Below is a small trained network, with its code and all its weights. Each question gives an input and a class and asks what happens when units are switched off, that is, made to give their printed mean instead of their output.

import numpy as np


def w(rows, s, z=0):
    codes = np.array(rows[::2]) - 128.0
    scale = np.full(codes.shape[1], s)
    scale[-1] = z or s
    return codes * scale


def norm(h):
    return h / np.sqrt((h * h).mean(-1, keepdims=True) + 1e-5)


def f(y):
    return np.maximum(y, 0)


def log_softmax(a):
    a = a - a.max(-1, keepdims=True)
    return a - np.log(np.exp(a).sum(-1, keepdims=True))


def net(x, mask):
    res = np.array(x, float).reshape(1, 6) / 4 @ E
    u = 0
    for l in range(4):
        y = f(norm(res) @ A[l][:, :-1].T + A[l][:, -1])
        res = res + np.where(mask[u : u + 10], y, B[l][:, -1]) @ B[l][:, :-1]
        u += 10
    return log_softmax(norm(res)[-1] @ U[:, :-1].T + U[:, -1])


A, B = {}, {}
E = w([
[215,196,159,99,146],'x0',
[113,254,128,94,77],'x1',
[168,115,148,132,77],'x2',
[129,139,120,133,129],'x3',
[151,112,90,59,124],'x4',
[135,113,141,122,115],'x5',
],0.0064)
A[0] = w([
[104,147,206,206,134,253],'L0N0',
[73,69,121,138,88,109],'L0N1',
[87,153,189,112,180,197],'L0N2',
[26,160,2,204,67,157],'L0N3',
[188,90,156,83,37,191],'L0N4',
[145,123,166,178,31,135],'L0N5',
[143,43,21,162,114,63],'L0N6',
[144,208,132,113,147,134],'L0N7',
[70,158,94,145,16,116],'L0N8',
[146,123,205,29,106,128],'L0N9',
],0.0053,0.0023)
B[0] = w([
[174,132,222,187,161,237],'L0N0',
[130,153,131,145,90,193],'L0N1',
[186,140,151,138,105,188],'L0N2',
[140,61,200,60,148,253],'L0N3',
[63,103,78,130,194,228],'L0N4',
[77,136,101,103,254,193],'L0N5',
[141,106,72,108,104,199],'L0N6',
[138,67,149,170,77,205],'L0N7',
[46,149,183,61,182,218],'L0N8',
[167,215,157,149,97,194],'L0N9',
],0.0052,0.0035)
A[1] = w([
[20,166,183,138,73,90],'L1N0',
[87,92,104,41,36,62],'L1N1',
[227,162,127,112,108,248],'L1N2',
[105,82,69,168,104,68],'L1N3',
[244,118,80,153,206,122],'L1N4',
[33,179,143,124,73,71],'L1N5',
[99,106,49,125,117,83],'L1N6',
[223,133,104,163,143,84],'L1N7',
[173,98,75,3,122,245],'L1N8',
[74,124,162,45,127,43],'L1N9',
],0.0068,0.0016)
B[1] = w([
[136,160,152,63,145,215],'L1N0',
[169,191,73,71,150,190],'L1N1',
[94,113,101,209,131,221],'L1N2',
[3,130,113,98,102,161],'L1N3',
[183,98,153,167,154,225],'L1N4',
[155,108,70,98,225,195],'L1N5',
[109,75,103,92,119,157],'L1N6',
[82,64,135,119,195,181],'L1N7',
[155,82,5,133,171,254],'L1N8',
[126,209,99,156,221,198],'L1N9',
],0.0065,0.0045)
A[2] = w([
[3,205,141,109,81,135],'L2N0',
[73,124,169,163,167,120],'L2N1',
[41,59,175,145,142,180],'L2N2',
[65,175,175,187,83,246],'L2N3',
[149,176,26,199,147,144],'L2N4',
[212,166,75,32,85,189],'L2N5',
[201,209,8,91,128,176],'L2N6',
[90,123,88,101,107,82],'L2N7',
[127,132,121,144,177,129],'L2N8',
[146,108,89,78,118,81],'L2N9',
],0.0076,0.0014)
B[2] = w([
[255,20,150,180,217,170],'L2N0',
[134,158,207,62,85,190],'L2N1',
[100,177,202,77,21,208],'L2N2',
[203,238,55,77,165,167],'L2N3',
[18,135,152,70,135,206],'L2N4',
[34,144,240,174,68,202],'L2N5',
[40,69,139,227,102,254],'L2N6',
[136,144,103,18,136,153],'L2N7',
[43,222,66,148,54,188],'L2N8',
[93,230,40,39,173,167],'L2N9',
],0.0039,0.0057)
A[3] = w([
[86,120,164,139,68,56],'L3N0',
[52,92,145,185,76,200],'L3N1',
[211,222,132,113,59,90],'L3N2',
[74,126,75,74,104,74],'L3N3',
[178,200,136,130,82,89],'L3N4',
[129,145,38,123,92,2],'L3N5',
[95,177,125,118,188,186],'L3N6',
[89,137,90,146,79,135],'L3N7',
[2,175,68,111,131,143],'L3N8',
[75,169,169,203,193,110],'L3N9',
],0.0084,0.0022)
B[3] = w([
[57,210,154,222,76,151],'L3N0',
[74,176,174,109,33,189],'L3N1',
[129,139,68,146,133,151],'L3N2',
[134,87,108,70,60,185],'L3N3',
[140,112,12,164,50,148],'L3N4',
[218,125,247,148,113,150],'L3N5',
[225,89,118,106,123,222],'L3N6',
[108,51,253,136,142,159],'L3N7',
[137,203,159,172,74,254],'L3N8',
[134,68,116,121,101,231],'L3N9',
],0.0054,0.0068)
U = w([
[50,142,198,179,16,252],'0',
[192,40,211,215,176,114],'1',
[161,163,222,38,223,99],'2',
[229,205,60,210,114,89],'3',
[62,31,49,50,67,124],'4',
[153,29,9,197,220,66],'5',
[86,220,34,29,128,49],'6',
],0.011,0.0029)

Each question gives the input, the list of numbers given to net, and the class t.
The units are the neurons (one row each of A and B). Each row of codes is followed by its name. A weight is (code - 128) times the scale printed after its matrix; where a second scale follows, it is the last column's (A, B and U).
mask holds one flag per neuron, layer by layer. A switched-off neuron (its flag False) gives its mean, the last column of its row in B, instead of its output. The means were averaged over made-up inputs and are rounded, as every weight is.
A unit's drop is (log p(t) with every unit on - log p(t) with that unit switched off) / (log p(t) with every unit on - log p(t) with every unit switched off).
The circuit of an input: a set's keep is (log p(t) with only the set's units on - log p(t) with every unit switched off) / (log p(t) with every unit on - log p(t) with every unit switched off). Starting from the 12 units with the biggest drops (on a tie, the unit counted first), units are removed one at a time, each time the one whose removal leaves the highest keep (on an exact tie, the one counted first), for as long as the keep stays at least 0.8.
circuit, biggest first: the units of the circuit, biggest drop first
unit that matters most: the unit with the biggest drop
k most important neurons: the k neurons with the biggest drops, biggest first
top k neurons in layer l: the k neurons of layer l with the biggest drops, biggest first
drop of u: that unit's drop, to one decimal
input [3,8,6,3,-8,6], class 3: unit that matters most : L3N4
input [-4,8,6,-7,1,1], class 6: 2 most important neurons : (L1N5; L1N1)
input [-7,3,-2,-7,5,-8], class 6: circuit, biggest first : (L1N9; L1N1)
input [2,0,-5,3,-6,-7], class 1: circuit, biggest first : (L0N0; L3N9)
input [-3,7,-8,-2,0,-7], class 2: circuit, biggest first : (L1N8; L2N0; L0N3)
input [0,-5,-7,8,-5,0], class 0: circuit, biggest first : (L2N2; L1N8)
input [6,0,2,7,5,-2], class 5: circuit, biggest first : (L1N7; L1N8; L1N2)
input [8,8,8,-8,4,-4], class 0: circuit, biggest first : (L2N6; L2N5)
input [8,0,4,4,-5,-7], class 1: 2 most important neurons : (L1N7; L1N4)
input [-1,-7,3,-6,0,4], class 0: circuit, biggest first : (L2N2; L1N8; L3N1)
input [0,-1,3,7,1,7], class 4: 4 most important neurons : (L0N4; L0N0; L1N6; L2N5)
input [1,1,6,7,-6,6], class 3: top 2 neurons in layer 1 : (L1N7; L1N5)
input [1,2,-5,4,6,-7], class 0: 3 most important neurons : (L2N6; L3N8; L2N5)
input [1,2,-5,-7,-3,7], class 3: unit that matters most : L2N3
input [8,-2,7,2,-2,-6], class 1: 2 most important neurons : (L1N7; L1N8)
input [3,2,-1,-6,-4,-4], class 3: 2 most important neurons : (L2N3; L2N6)
input [4,8,-4,5,-5,1], class 3: 2 most important neurons : (L3N4; L2N0)
input [4,0,7,-1,4,-2], class 5: 3 most important neurons : (L0N4; L1N7; L1N4)
input [-6,4,-5,-6,7,7], class 6: 3 most important neurons : (L1N9; L3N8; L1N1)
input [4,3,-5,4,-2,5], class 3: top neuron in layer 1 : (L1N8)
input [-8,2,-8,7,-4,2], class 2: top 3 neurons in layer 2 : (L2N6; L2N0; L2N5)
input [-4,7,8,-4,1,-7], class 6: top 2 neurons in layer 1 : (L1N5; L1N1)
input [8,-1,1,0,-4,-1], class 1: drop of L3N7 : -0.1
input [-1,-7,-6,7,-1,7], class 0: drop of L2N2 : 0.2
input [2,1,-4,-6,4,5], class 0: drop of L0N9 : 0.4
input [7,-2,-8,1,-4,-7], class 1: drop of L0N8 : 0.0
input [3,8,-7,-2,4,-3], class 0: unit that matters most : L2N6
